Here is a tiny trained network, its code and every weight. The questions are about switching its units off for an input and a target symbol, where a switched-off unit gives its printed mean instead of its output.

import numpy as np


def w(rows, s, z=0):
    codes = np.array(rows[::2]) - 128.0
    scale = np.full(codes.shape[1], s)
    scale[-1] = z or s
    return codes * scale


def norm(h):
    return h / np.sqrt((h * h).mean(-1, keepdims=True) + 1e-5)


def f(y):
    return y / 2 * (1 + np.tanh(0.7978845608 * (y + 0.044715 * y**3)))


def softmax(a):
    e = np.exp(a - a.max(-1, keepdims=True))
    return e / e.sum(-1, keepdims=True)


def log_softmax(a):
    a = a - a.max(-1, keepdims=True)
    return a - np.log(np.exp(a).sum(-1, keepdims=True))


def net(x, mask):
    ids = ['αβεηθλμπσω'.index(c) for c in x.split()]
    T = len(ids)
    res = E[ids] + P[:T]
    u = 0
    for l in range(2):
        q, k, v = (norm(res) @ M[l].T for M in (Q, K, V))
        z = softmax(np.where(np.tri(T) > 0, q @ k.T / 2**0.5, -1e9)) @ v
        res = res + np.where(mask[u], z, O[l][:, -1]) @ O[l][:, :-1]
        u += 1
        y = f(norm(res) @ A[l][:, :-1].T + A[l][:, -1])
        res = res + np.where(mask[u : u + 16], y, B[l][:, -1]) @ B[l][:, :-1]
        u += 16
    return log_softmax(norm(res)[-1] @ U[:, :-1].T + U[:, -1])


Q, K, V, O, A, B = {}, {}, {}, {}, {}, {}
E = w([
[5,149,105,107,209,179],'α',
[113,105,144,125,125,91],'β',
[125,151,143,158,110,130],'ε',
[106,192,73,163,159,146],'η',
[141,83,130,84,165,67],'θ',
[166,171,108,146,143,100],'λ',
[180,140,82,157,159,148],'μ',
[121,111,138,151,145,73],'π',
[153,204,155,162,113,142],'σ',
[110,145,163,118,94,133],'ω',
],0.022)
P = w([
[92,82,86,163,93,168],'0',
[134,113,234,214,215,124],'1',
[162,178,146,7,119,127],'2',
[99,133,118,127,104,63],'3',
[134,137,211,219,220,129],'4',
[143,235,115,12,96,42],'5',
[104,139,108,130,110,63],'6',
[155,123,215,212,213,138],'7',
],0.017)
Q[0] = w([
[122,167,99,75,110,105],'L0H1',
[229,24,132,254,175,247],'L0H1',
],0.053)
K[0] = w([
[128,137,31,141,147,141],'L0H1',
[229,3,178,133,6,123],'L0H1',
],0.043)
V[0] = w([
[253,95,159,156,43,104],'L0H1',
[137,113,135,121,120,147],'L0H1',
],0.015)
O[0] = w([
[2,194,10,167,208,138,1],'L0H1',
[113,119,139,144,148,124,100],'L0H1',
],0.0062,0.0075)
A[0] = w([
[100,128,140,122,149,111,114],'L0N1',
[192,140,105,109,85,116,158],'L0N2',
[152,205,58,44,131,111,120],'L0N3',
[147,188,100,84,85,87,128],'L0N4',
[136,110,93,166,86,151,117],'L0N5',
[132,86,53,130,137,93,38],'L0N6',
[63,120,132,89,99,140,26],'L0N7',
[83,98,112,90,99,55,110],'L0N8',
[140,144,159,143,165,144,115],'L0N9',
[109,196,118,106,75,119,79],'L0N10',
[145,125,100,132,151,145,129],'L0N11',
[68,143,151,68,56,92,227],'L0N12',
[115,53,67,74,142,127,2],'L0N13',
[77,104,135,136,80,133,29],'L0N14',
[159,111,109,26,120,125,216],'L0N15',
[138,199,131,2,143,159,84],'L0N16',
],0.033,0.0051)
B[0] = w([
[162,126,133,146,145,116,161],'L0N1',
[70,198,147,90,134,76,218],'L0N2',
[131,201,219,85,75,116,231],'L0N3',
[121,134,65,82,153,54,245],'L0N4',
[40,136,149,189,98,153,151],'L0N5',
[60,63,199,156,56,90,161],'L0N6',
[162,129,105,59,69,122,139],'L0N7',
[101,59,41,151,150,45,207],'L0N8',
[155,95,125,142,175,82,207],'L0N9',
[223,116,52,148,153,143,194],'L0N10',
[117,132,175,133,106,125,137],'L0N11',
[138,176,126,8,148,91,252],'L0N12',
[125,54,38,70,113,154,145],'L0N13',
[144,157,41,103,92,136,147],'L0N14',
[142,112,181,63,213,209,237],'L0N15',
[69,166,252,24,149,60,232],'L0N16',
],0.041,0.015)
Q[1] = w([
[177,53,214,255,235,207],'L1H1',
[124,164,122,130,105,159],'L1H1',
],0.064)
K[1] = w([
[57,111,64,154,1,238],'L1H1',
[140,133,177,101,121,149],'L1H1',
],0.056)
V[1] = w([
[106,184,57,254,128,146],'L1H1',
[145,38,77,167,198,176],'L1H1',
],0.044)
O[1] = w([
[140,133,123,127,252,178,167],'L1H1',
[93,106,228,152,150,156,252],'L1H1',
],0.029,0.027)
A[1] = w([
[85,78,42,70,78,180,102],'L1N1',
[127,115,34,68,187,80,112],'L1N2',
[118,82,253,93,58,227,97],'L1N3',
[108,67,85,94,37,66,71],'L1N4',
[125,184,149,224,39,73,82],'L1N5',
[120,90,147,213,160,101,98],'L1N6',
[169,81,112,145,90,128,193],'L1N7',
[136,52,172,176,77,112,19],'L1N8',
[226,240,77,70,91,122,133],'L1N9',
[98,96,201,228,74,61,1],'L1N10',
[117,111,57,183,69,85,148],'L1N11',
[154,79,216,192,120,183,163],'L1N12',
[136,157,143,126,182,166,101],'L1N13',
[177,58,117,170,148,123,105],'L1N14',
[158,223,90,182,74,88,83],'L1N15',
[135,191,55,193,161,104,32],'L1N16',
],0.028,0.0058)
B[1] = w([
[168,109,126,188,147,45,161],'L1N1',
[92,184,123,185,33,159,254],'L1N2',
[195,140,239,1,82,151,207],'L1N3',
[201,103,134,118,143,235,204],'L1N4',
[195,143,165,172,41,214,172],'L1N5',
[148,91,96,101,120,69,197],'L1N6',
[103,166,147,114,123,95,154],'L1N7',
[82,111,86,171,176,96,172],'L1N8',
[93,63,143,160,217,195,202],'L1N9',
[123,163,48,221,210,81,200],'L1N10',
[89,186,174,77,138,57,179],'L1N11',
[54,92,175,142,71,186,189],'L1N12',
[158,94,102,99,86,125,201],'L1N13',
[121,144,91,75,129,100,188],'L1N14',
[165,106,127,81,209,52,152],'L1N15',
[114,91,189,79,68,133,165],'L1N16',
],0.053,0.016)
U = w([
[179,157,177,63,117,138,162],'α',
[20,192,141,123,128,101,152],'β',
[106,152,74,161,185,25,188],'ε',
[92,163,76,147,95,189,229],'η',
[147,140,67,110,24,62,58],'θ',
[119,112,131,162,224,185,94],'λ',
[231,174,126,180,143,83,144],'μ',
[105,8,114,105,105,100,4],'π',
[182,159,21,83,167,132,113],'σ',
[107,114,187,213,89,108,104],'ω',
],0.011,0.0035)

Each question gives the input, a string of symbols that net reads in full, and the target symbol t.
The units are the heads (2 rows each of Q, K, V and O) and the neurons (one row each of A and B). Each row of codes is followed by its name. A weight is (code - 128) times the scale printed after its matrix; where a second scale follows, it is the last column's (O, A, B and U).
mask holds one flag per unit, layer by layer, with each layer's heads first. A switched-off unit (its flag False) gives its mean, the last column of its rows in O or B, instead of its output. The means were averaged over made-up inputs and are rounded, as every weight is.
A unit's drop is (log p(t) with every unit on - log p(t) with that unit switched off) / (log p(t) with every unit on - log p(t) with every unit switched off).
unit that matters most: the unit with the biggest drop
top k neurons: the k neurons with the biggest drops, biggest first
k most important neurons of layer l: the k neurons of layer l with the biggest drops, biggest first
input ε μ ε η, target β: unit that matters most	L0H1
input λ θ ω π θ, target β: top 4 neurons	(L0N5, L0N16, L0N12, L1N2)
input λ σ ε λ β σ β ω, target β: 3 most important neurons of layer 0	(L0N5, L0N16, L0N12)
input β σ α η α, target ε: 3 most important neurons of layer 0	(L0N13, L0N12, L0N15)
input λ ω μ ω η θ ω η, target β: top 2 neurons	(L0N5, L0N16)
input μ ε π η λ ω α λ, target θ: top 4 neurons	(L0N3, L0N12, L0N16, L0N5)
input η ω σ β θ, target η: top 3 neurons	(L0N5, L1N2, L0N3)
input λ π λ η β, target β: 2 most important neurons of layer 0	(L0N5, L0N12)
input θ μ π η μ, target ω: top 3 neurons	(L1N12, L0N15, L1N10)
input μ π σ σ η λ π, target β: top 3 neurons	(L0N12, L0N16, L0N2)
input β β π σ, target λ: top 3 neurons	(L1N9, L0N10, L0N16)
input λ η ε π π μ ε ε, target β: top 3 neurons	(L0N12, L0N5, L0N16)
input η β π σ ε, target η: 3 most important neurons of layer 1	(L1N2, L1N9, L1N16)
input θ μ π π α π ω θ, target ω: top 2 neurons	(L0N12, L1N12)
input β π λ μ μ ε λ ε, target ε: most important neuron of layer 1	(L1N10)
input β π η μ ω ε π π, target ε: top 3 neurons	(L0N13, L0N12, L0N16)
input β θ π π σ, target ε: 3 most important neurons of layer 0	(L0N13, L0N12, L0N16)
input ω π η β π λ θ, target β: 3 most important neurons of layer 1	(L1N2, L1N3, L1N4)
input α μ μ θ σ π ε π, target μ: top 2 neurons	(L1N5, L1N4)
input π π α β β, target π: 2 most important neurons of layer 0	(L0N12, L0N16)
input σ η η ε α, target λ: unit that matters most	L1H1
input η σ λ η ω, target η: 3 most important neurons of layer 1	(L1N2, L1N9, L1N16)
